a =
array([[141, 132, 116, 140, 129, 128, 120, 130, 112, 129, 138, 125, 105,
        114],
       [127, 115, 106, 127, 135, 130, 130, 141, 122, 124, 113, 123, 151,
        126],
       [125, 120, 132, 122, 123, 121, 129, 140, 132, 136, 132, 127, 119,
        134],
       [138, 136, 123, 121, 117, 126, 138, 144, 140, 131, 131, 123, 125,
        116],
       [128, 127, 136, 129, 134, 126, 133, 121, 117, 133, 119, 136, 133,
        112]])
Rows and columns are counted from 1.
row 1 col 1 => 141
row 5 col 8 => 121
row 1 col 5 => 129
row 5 col 4 => 129
row 1 col 2 => 132
row 3 col 3 => 132
row 1 col 9 => 112
row 2 col 7 => 130
row 2 col 6 => 130
row 2 col 13 => 151
row 4 col 14 => 116
row 4 col 4 => 121
row 1 col 8 => 130
row 2 col 10 => 124
row 3 col 4 => 122
row 3 col 11 => 132
row 4 col 6 => 126
row 5 col 14 => 112
row 3 col 10 => 136
row 3 col 5 => 123
row 3 col 13 => 119
row 1 col 4 => 140
row 1 col 13 => 105
row 5 col 11 => 119
row 4 col 1 => 138
row 2 col 8 => 141
row 2 col 2 => 115
row 2 col 5 => 135
row 3 col 1 => 125
row 4 col 3 => 123
row 4 col 11 => 131
row 2 col 4 => 127

B =
123  123  137  150
154  128  149  148
118  134  127  152
118  140  115  104
137  129  125  155
117  122  117  144
117  130  153  127
 99  137  107  122
131  134  136  136
128  115  112  143
135  113  129  135
139  124  128  147
137  125  135  120
120  127  115  109
Rows and columns are counted from 1.
row 1 col 1 = 123
row 11 col 1 = 135
row 11 col 2 = 113
row 8 col 3 = 107
row 7 col 4 = 127
row 2 col 3 = 149
row 2 col 1 = 154
row 9 col 1 = 131
row 3 col 3 = 127
row 8 col 4 = 122
row 1 col 3 = 137
row 11 col 3 = 129
row 10 col 4 = 143
row 11 col 4 = 135
row 2 col 4 = 148
row 14 col 2 = 127
row 12 col 3 = 128

W =
[[132 118 123 127 128 123 138 132 139 123 130 137 128 131 126 133]
 [131 113 131 121 121 124 129 134 127 133 134 124 129 132 127 134]
 [118 125 150 129 130 129 118 139 120 148 129 116 133 122 126 130]
 [120 132 129 131 135 116 141 127 136 130 122 132 124 127 123 136]
 [133 131 125 128 129 125 125 119 130 128 129 129 132 127 134 132]
 [121 133 126 131 130 122 134 124 128 127 125 128 123 126 126 128]
 [137 121 126 130 123 132 120 128 127 125 137 132 133 122 136 124]
 [141 126 115 127 124 140 128 129 130 112 130 137 127 134 130 118]
 [121 130 134 129 121 129 130 135 110 132 127 122 117 127 124 116]]
Rows and columns are counted from 1.
row 1 col 1 = 132
row 8 col 15 = 130
row 7 col 16 = 124
row 3 col 13 = 133
row 1 col 16 = 133
row 1 col 11 = 130
row 5 col 8 = 119
row 7 col 12 = 132
row 9 col 13 = 117
row 6 col 12 = 128
row 8 col 10 = 112
row 7 col 14 = 122
row 1 col 8 = 132
row 9 col 1 = 121
row 9 col 3 = 134
row 3 col 3 = 150
row 9 col 10 = 132
row 2 col 2 = 113
row 8 col 12 = 137
row 4 col 14 = 127
row 6 col 3 = 126
row 8 col 6 = 140
row 6 col 16 = 128
row 5 col 2 = 131
row 3 col 14 = 122
row 1 col 7 = 138
row 5 col 13 = 132
row 1 col 2 = 118
row 8 col 5 = 124
row 7 col 2 = 121
row 5 col 1 = 133
row 3 col 7 = 118
row 2 col 4 = 121
row 1 col 13 = 128
row 5 col 12 = 129
row 9 col 11 = 127
